Below is a small trained network, with its code and all its weights. Each question gives an input and a class and asks what happens when units are switched off, that is, made to give their printed mean instead of their output.

import numpy as np


def w(rows, s, z=0):
    codes = np.array(rows[::2]) - 128.0
    scale = np.full(codes.shape[1], s)
    scale[-1] = z or s
    return codes * scale


def norm(h):
    return h / np.sqrt((h * h).mean(-1, keepdims=True) + 1e-5)


def f(y):
    return y / 2 * (1 + np.tanh(0.7978845608 * (y + 0.044715 * y**3)))


def log_softmax(a):
    a = a - a.max(-1, keepdims=True)
    return a - np.log(np.exp(a).sum(-1, keepdims=True))


def net(x, mask):
    res = np.array(x, float).reshape(1, 3) / 4 @ E
    u = 0
    for l in range(4):
        y = f(norm(res) @ A[l][:, :-1].T + A[l][:, -1])
        res = res + np.where(mask[u : u + 7], y, B[l][:, -1]) @ B[l][:, :-1]
        u += 7
    return log_softmax(norm(res)[-1] @ U[:, :-1].T + U[:, -1])


A, B = {}, {}
E = w([
[254,88,72,116,183,111,197,181,120,136],'x0',
[208,208,41,122,22,110,154,181,103,80],'x1',
[122,132,169,19,78,126,39,113,30,110],'x2',
],0.012)
A[0] = w([
[10,115,167,174,172,132,116,112,163,141,123],'0.n1',
[187,172,86,127,22,127,136,140,111,118,55],'0.n2',
[112,115,154,71,139,128,91,124,91,130,101],'0.n3',
[179,146,101,136,105,128,142,138,128,119,254],'0.n4',
[252,130,85,139,138,126,177,146,134,128,116],'0.n5',
[134,180,90,157,3,130,137,140,135,118,52],'0.n6',
[138,134,140,47,66,124,89,128,70,123,109],'0.n7',
],0.034,0.0088)
B[0] = w([
[93,88,159,170,229,133,108,137,205,93,253],'0.n1',
[112,120,203,102,133,59,174,121,179,3,218],'0.n2',
[178,115,157,115,76,160,181,144,113,192,189],'0.n3',
[186,85,131,27,149,106,149,156,97,65,192],'0.n4',
[157,125,28,202,166,131,105,152,70,173,228],'0.n5',
[64,207,77,137,61,18,143,92,189,123,215],'0.n6',
[98,154,123,110,68,180,47,109,67,123,221],'0.n7',
],0.034,0.035)
A[1] = w([
[64,176,154,164,4,194,41,101,109,193,169],'1.n1',
[91,178,159,31,127,237,82,72,83,167,2],'1.n2',
[144,155,207,93,141,132,173,124,117,173,80],'1.n3',
[170,114,170,112,154,122,242,130,132,171,99],'1.n4',
[179,108,239,18,51,213,148,136,106,183,74],'1.n5',
[17,205,210,108,55,155,127,31,134,142,128],'1.n6',
[115,130,149,114,57,201,98,140,200,249,95],'1.n7',
],0.027,0.0048)
B[1] = w([
[129,125,164,147,87,249,11,205,118,226,254],'1.n1',
[144,135,217,87,135,246,85,133,35,108,209],'1.n2',
[136,141,70,173,79,119,142,77,148,133,143],'1.n3',
[73,66,145,216,104,65,190,70,106,109,133],'1.n4',
[153,5,195,182,13,145,160,126,32,115,233],'1.n5',
[225,86,15,201,207,87,112,209,155,199,254],'1.n6',
[142,102,127,40,63,75,167,68,123,80,200],'1.n7',
],0.022,0.019)
A[2] = w([
[215,173,54,94,189,181,192,120,49,209,70],'2.n1',
[209,160,79,107,165,177,180,159,68,149,2],'2.n2',
[42,154,204,98,222,200,126,93,221,163,117],'2.n3',
[77,242,92,176,101,173,107,100,156,181,10],'2.n4',
[69,231,176,1,56,48,205,48,130,63,95],'2.n5',
[74,158,94,136,170,163,119,65,138,173,111],'2.n6',
[51,64,184,149,160,142,175,46,185,124,199],'2.n7',
],0.028,0.0029)
B[2] = w([
[146,41,90,111,151,105,165,139,114,170,184],'2.n1',
[112,93,104,133,155,140,150,65,138,204,177],'2.n2',
[150,175,221,150,205,182,78,195,116,92,255],'2.n3',
[122,75,112,95,188,122,126,114,173,196,139],'2.n4',
[80,179,153,40,82,159,70,63,128,2,225],'2.n5',
[126,130,153,93,105,161,155,147,122,131,155],'2.n6',
[157,188,178,179,148,128,207,115,129,101,236],'2.n7',
],0.032,0.026)
A[3] = w([
[46,204,110,64,140,152,202,86,116,195,33],'3.n1',
[88,199,88,50,126,184,208,93,156,176,2],'3.n2',
[53,253,136,11,154,119,211,124,102,246,81],'3.n3',
[84,173,120,12,168,165,209,72,108,215,92],'3.n4',
[64,86,98,60,188,164,190,73,135,222,105],'3.n5',
[47,188,125,66,206,172,206,53,135,182,43],'3.n6',
[44,194,113,22,129,174,212,128,159,216,13],'3.n7',
],0.029,0.0047)
B[3] = w([
[103,49,117,184,91,137,118,108,151,172,127],'3.n1',
[182,120,170,195,103,132,187,254,62,172,129],'3.n2',
[198,81,137,159,81,133,148,126,146,145,125],'3.n3',
[119,142,75,146,203,159,185,95,178,181,159],'3.n4',
[191,165,77,94,131,74,122,135,65,40,254],'3.n5',
[196,104,137,188,123,150,119,78,147,92,171],'3.n6',
[183,103,124,149,13,140,94,115,131,152,125],'3.n7',
],0.021,0.0072)
U = w([
[139,95,168,155,98,117,249,82,112,119,26],'0',
[101,163,86,124,109,96,61,178,218,200,3],'1',
[192,46,18,141,206,93,171,151,58,143,129],'2',
[99,189,82,50,88,38,114,117,159,11,187],'3',
[161,83,178,122,47,220,81,168,73,174,178],'4',
[139,142,203,190,227,157,148,171,173,93,181],'5',
],0.015,0.0046)

Each question gives the input, the list of numbers given to net, and the class t.
The units are the neurons (one row each of A and B). Each row of codes is followed by its name. A weight is (code - 128) times the scale printed after its matrix; where a second scale follows, it is the last column's (A, B and U).
mask holds one flag per neuron, layer by layer. A switched-off neuron (its flag False) gives its mean, the last column of its row in B, instead of its output. The means were averaged over made-up inputs and are rounded, as every weight is.
A unit's drop is (log p(t) with every unit on - log p(t) with that unit switched off) / (log p(t) with every unit on - log p(t) with every unit switched off).
The circuit of an input: a set's keep is (log p(t) with only the set's units on - log p(t) with every unit switched off) / (log p(t) with every unit on - log p(t) with every unit switched off). Starting from the 12 units with the biggest drops (on a tie, the unit counted first), units are removed one at a time, each time the one whose removal leaves the highest keep (on an exact tie, the one counted first), for as long as the keep stays at least 0.8.
units of the circuit, in order: the units of the circuit, biggest drop first
k most important neurons: the k neurons with the biggest drops, biggest first
k most important neurons of layer l: the k neurons of layer l with the biggest drops, biggest first
drop of u: that unit's drop, to one decimal
input [2,5,-8], class 2: units of the circuit, in order -> (0.n5)
input [3,-6,4], class 4: 2 most important neurons of layer 0 -> (0.n3 0.n2)
input [5,-7,3], class 0: 3 most important neurons -> (0.n7 0.n3 0.n5)
input [0,3,5], class 4: 3 most important neurons -> (0.n7 0.n1 0.n3)
input [4,-8,4], class 0: 4 most important neurons -> (0.n3 0.n7 0.n5 0.n2)
input [-6,4,3], class 1: 3 most important neurons -> (0.n7 0.n6 1.n6)
input [8,-7,2], class 2: 3 most important neurons -> (0.n2 0.n7 0.n1)
input [8,-8,5], class 0: 3 most important neurons -> (0.n7 1.n4 0.n5)
input [5,-5,-3], class 2: 2 most important neurons -> (0.n2 0.n5)
input [1,-5,3], class 0: 3 most important neurons -> (0.n3 0.n5 0.n2)
input [-8,6,4], class 3: 4 most important neurons -> (0.n6 0.n2 0.n5 2.n5)
input [-6,4,5], class 1: 3 most important neurons -> (0.n6 0.n7 1.n6)
input [7,-7,-4], class 2: 2 most important neurons of layer 0 -> (0.n2 0.n5)
input [0,-7,6], class 4: units of the circuit, in order -> (0.n3)
input [0,0,0], class 0: 2 most important neurons of layer 1 -> (1.n1 1.n4)
input [4,-4,-4], class 2: drop of 0.n2 -> 0.6
input [5,6,-6], class 2: drop of 0.n5 -> 2.0
input [-4,3,-1], class 3: drop of 3.n6 -> 0.0
input [8,7,-3], class 2: drop of 0.n5 -> 2.2
input [5,5,8], class 3: most important neuron -> (0.n2)
